Below is a small trained network, with its code and all its weights. Each question gives an input and a target symbol and asks what happens when units are switched off, that is, made to give their printed mean instead of their output.

import numpy as np


def w(rows, s, z=0):
    codes = np.array(rows[::2]) - 128.0
    scale = np.full(codes.shape[1], s)
    scale[-1] = z or s
    return codes * scale


def norm(h):
    return h / np.sqrt((h * h).mean(-1, keepdims=True) + 1e-5)


def f(y):
    return np.maximum(y, 0)


def softmax(a):
    e = np.exp(a - a.max(-1, keepdims=True))
    return e / e.sum(-1, keepdims=True)


def log_softmax(a):
    a = a - a.max(-1, keepdims=True)
    return a - np.log(np.exp(a).sum(-1, keepdims=True))


def net(x, mask):
    ids = ['βδζμπσ'.index(c) for c in x.split()]
    T = len(ids)
    res = E[ids] + P[:T]
    u = 0
    for l in range(3):
        q, k, v = (norm(res) @ M[l].T for M in (Q, K, V))
        z = softmax(np.where(np.tri(T) > 0, q @ k.T / 4**0.5, -1e9)) @ v
        res = res + np.where(mask[u], z, O[l][:, -1]) @ O[l][:, :-1]
        u += 1
        y = f(norm(res) @ A[l][:, :-1].T + A[l][:, -1])
        res = res + np.where(mask[u : u + 4], y, B[l][:, -1]) @ B[l][:, :-1]
        u += 4
    return log_softmax(norm(res)[-1] @ U[:, :-1].T + U[:, -1])


Q, K, V, O, A, B = {}, {}, {}, {}, {}, {}
E = w([
[81,169,53,66,40,141,128,74,98,76],'β',
[125,111,98,127,33,195,209,120,102,75],'δ',
[100,140,88,156,102,219,162,113,199,121],'ζ',
[89,137,77,86,106,147,113,150,147,199],'μ',
[40,128,142,110,78,158,167,117,151,120],'π',
[253,147,202,69,51,129,35,165,157,79],'σ',
],0.00073)
P = w([
[155,79,171,29,157,225,111,97,157,135],'0',
[58,224,121,137,68,188,178,239,54,194],'1',
[14,202,114,235,183,172,154,160,3,197],'2',
[136,185,150,202,77,140,120,89,96,234],'3',
[66,107,168,207,112,66,71,210,126,153],'4',
[159,146,145,118,81,138,153,43,174,223],'5',
[74,70,107,94,112,110,127,186,195,137],'6',
],0.0006)
Q[0] = w([
[151,147,56,55,7,129,189,122,203,191],'L0H0',
[124,77,194,185,249,122,78,95,84,55],'L0H0',
[123,176,67,92,25,180,182,168,185,162],'L0H0',
[210,137,123,104,133,62,206,65,154,193],'L0H0',
],0.0017)
K[0] = w([
[249,188,232,49,92,195,28,242,91,99],'L0H0',
[25,87,41,222,165,16,218,41,190,210],'L0H0',
[209,164,169,52,104,213,92,174,71,130],'L0H0',
[155,252,117,174,64,13,65,141,192,119],'L0H0',
],0.0015)
V[0] = w([
[150,118,125,131,114,154,68,161,124,104],'L0H0',
[211,142,249,158,126,86,8,175,155,64],'L0H0',
[83,151,82,129,120,127,170,124,140,141],'L0H0',
[60,104,98,143,199,110,182,118,133,119],'L0H0',
],0.0016)
O[0] = w([
[124,147,160,135,122,148,89,106,128,126,122],'L0H0',
[113,68,159,86,97,250,60,79,129,130,2],'L0H0',
[151,133,120,152,163,76,150,113,105,138,173],'L0H0',
[120,123,39,107,90,111,189,142,165,148,112],'L0H0',
],0.0017,0.0024)
A[0] = w([
[123,6,164,99,127,190,21,58,113,98,86],'L0N0',
[126,89,54,203,54,21,156,177,201,146,76],'L0N1',
[124,3,197,97,135,182,4,43,131,117,5],'L0N2',
[161,197,75,205,175,30,212,94,96,170,4],'L0N3',
],0.0015,0.0011)
B[0] = w([
[143,21,95,75,165,129,76,222,183,54,136],'L0N0',
[110,65,79,138,238,188,108,101,69,79,255],'L0N1',
[149,11,58,67,208,220,98,184,151,9,135],'L0N2',
[121,55,102,52,151,175,102,207,148,70,249],'L0N3',
],0.0016,0.002)
Q[1] = w([
[29,23,7,49,224,206,163,248,90,8],'L1H0',
[234,126,254,33,20,125,12,193,207,91],'L1H0',
[39,188,40,246,203,72,230,5,37,227],'L1H0',
[16,24,17,31,236,216,126,253,129,43],'L1H0',
],0.0034)
K[1] = w([
[220,204,165,12,17,200,202,52,221,235],'L1H0',
[139,24,31,79,242,79,188,146,161,49],'L1H0',
[79,229,220,217,39,146,30,131,42,173],'L1H0',
[226,210,141,2,5,179,201,27,203,196],'L1H0',
],0.0034)
V[1] = w([
[147,130,109,120,223,134,52,167,190,253],'L1H0',
[129,175,98,59,125,55,63,138,62,131],'L1H0',
[219,144,54,134,107,163,85,101,125,61],'L1H0',
[16,170,114,101,134,91,99,46,164,109],'L1H0',
],0.0023)
O[1] = w([
[9,253,36,116,154,181,75,131,156,70,5],'L1H0',
[75,76,19,184,45,210,151,218,181,132,103],'L1H0',
[116,135,115,233,50,86,153,24,196,224,49],'L1H0',
[252,121,105,235,153,162,119,221,100,31,234],'L1H0',
],0.0022)
A[1] = w([
[179,96,121,253,104,84,129,169,103,170,78],'L1N0',
[127,244,174,122,221,67,95,47,102,121,4],'L1N1',
[62,205,96,181,177,154,36,159,112,63,112],'L1N2',
[137,229,179,120,220,93,107,35,129,115,27],'L1N3',
],0.0024,0.002)
B[1] = w([
[188,91,74,130,93,97,214,145,239,90,250],'L1N0',
[134,190,158,249,157,12,166,37,188,32,146],'L1N1',
[169,171,134,22,104,169,169,134,220,113,209],'L1N2',
[147,207,152,246,155,26,149,48,174,40,145],'L1N3',
],0.002,0.0017)
Q[2] = w([
[111,115,55,30,33,202,246,108,152,192],'L2H0',
[83,97,139,155,219,59,133,135,40,99],'L2H0',
[141,139,196,180,213,77,10,137,92,28],'L2H0',
[157,151,195,229,194,67,4,156,128,88],'L2H0',
],0.0029)
K[2] = w([
[170,192,149,75,27,12,74,234,249,133],'L2H0',
[64,78,165,119,26,236,164,113,48,186],'L2H0',
[53,76,105,130,236,249,184,24,36,134],'L2H0',
[106,61,122,200,254,227,177,29,27,102],'L2H0',
],0.0025)
V[2] = w([
[172,54,146,81,175,82,47,111,249,28],'L2H0',
[150,191,72,123,124,171,176,122,43,218],'L2H0',
[171,88,241,114,124,96,101,123,221,110],'L2H0',
[115,213,24,157,119,110,233,121,45,249],'L2H0',
],0.0012)
O[2] = w([
[63,161,149,220,120,172,131,116,34,180,243],'L2H0',
[145,77,140,49,125,90,143,146,188,70,77],'L2H0',
[84,141,8,212,155,138,101,145,107,135,199],'L2H0',
[200,111,229,10,135,161,142,205,180,29,1],'L2H0',
],0.0016,0.00089)
A[2] = w([
[128,102,102,97,168,92,135,130,157,74,160],'L2N0',
[165,65,230,63,143,30,169,84,122,225,18],'L2N1',
[217,137,170,115,246,140,107,230,4,44,3],'L2N2',
[17,130,53,192,69,181,91,44,93,247,78],'L2N3',
],0.003,0.002)
B[2] = w([
[117,144,144,127,84,171,103,109,143,177,161],'L2N0',
[43,88,213,29,145,153,203,110,145,206,148],'L2N1',
[178,99,148,94,198,84,47,195,45,82,254],'L2N2',
[118,106,80,200,67,161,3,62,28,177,141],'L2N3',
],0.0028,0.0071)
U = w([
[236,29,61,231,34,111,229,210,213,119,103],'β',
[50,35,242,9,131,103,226,71,141,236,149],'δ',
[107,252,160,213,180,5,163,11,181,42,2],'ζ',
[40,226,43,17,114,243,126,185,228,76,189],'μ',
[209,85,163,63,225,59,41,229,27,51,162],'π',
[72,87,67,204,38,187,13,37,46,204,112],'σ',
],0.0033,0.00038)

Each question gives the input, a string of symbols that net reads in full, and the target symbol t.
The units are the heads (4 rows each of Q, K, V and O) and the neurons (one row each of A and B). Each row of codes is followed by its name. A weight is (code - 128) times the scale printed after its matrix; where a second scale follows, it is the last column's (O, A, B and U).
mask holds one flag per unit, layer by layer, with each layer's heads first. A switched-off unit (its flag False) gives its mean, the last column of its rows in O or B, instead of its output. The means were averaged over made-up inputs and are rounded, as every weight is.
A unit's drop is (log p(t) with every unit on - log p(t) with that unit switched off) / (log p(t) with every unit on - log p(t) with every unit switched off).
The circuit of an input: a set's keep is (log p(t) with only the set's units on - log p(t) with every unit switched off) / (log p(t) with every unit on - log p(t) with every unit switched off). Starting from the 12 units with the biggest drops (on a tie, the unit counted first), units are removed one at a time, each time the one whose removal leaves the highest keep (on an exact tie, the one counted first), for as long as the keep stays at least 0.8.
circuit, biggest first: the units of the circuit, biggest drop first
most important unit: the unit with the biggest drop
top k neurons: the k neurons with the biggest drops, biggest first
top k neurons in layer l: the k neurons of layer l with the biggest drops, biggest first
drop of u: that unit's drop, to one decimal
input π β σ β π, target β: most important unit -> L0H0
input δ π ζ β, target δ: circuit, biggest first -> L1H0, L0N3, L2N1
input π π π π β σ, target β: circuit, biggest first -> L1H0, L2N2, L0N1
input π π π π β σ π, target σ: circuit, biggest first -> L1H0, L2N3
input σ μ π, target μ: circuit, biggest first -> L1H0, L2N2, L1N2
input π π β μ σ, target μ: top 4 neurons -> L0N3, L0N1, L1N2, L2N2
input μ π σ σ, target μ: circuit, biggest first -> L1H0, L2N2
input δ μ π π, target δ: circuit, biggest first -> L1H0, L0N3, L2N1
input π μ σ π π μ β, target μ: circuit, biggest first -> L1H0, L2N2
input δ μ δ, target δ: top 2 neurons -> L0N3, L2N1
input μ π π π μ, target μ: circuit, biggest first -> L1H0, L2N2, L1N2
input β π β π ζ, target β: circuit, biggest first -> L1H0, L2N2
input β μ π β, target β: top 2 neurons -> L0N3, L2N2
input δ π μ π ζ, target δ: top neuron in layer 2 -> L2N1
input μ β ζ, target μ: top 2 neurons -> L0N3, L2N2
input μ β β π δ, target μ: top 2 neurons -> L2N2, L1N2
input β σ μ β, target μ: top 3 neurons -> L0N1, L2N2, L1N2
input μ π π π δ β δ, target μ: top 2 neurons -> L0N1, L2N2
input π β σ, target β: top 3 neurons -> L0N3, L2N2, L0N1
input ζ ζ π, target ζ: most important unit -> L1H0
input ζ π ζ, target ζ: drop of L2N1 -> 0.0
input σ β δ, target β: drop of L2N2 -> 0.3
input π μ σ π, target σ: drop of L2N3 -> 0.2
input ζ π β β, target ζ: drop of L0N3 -> 1.0
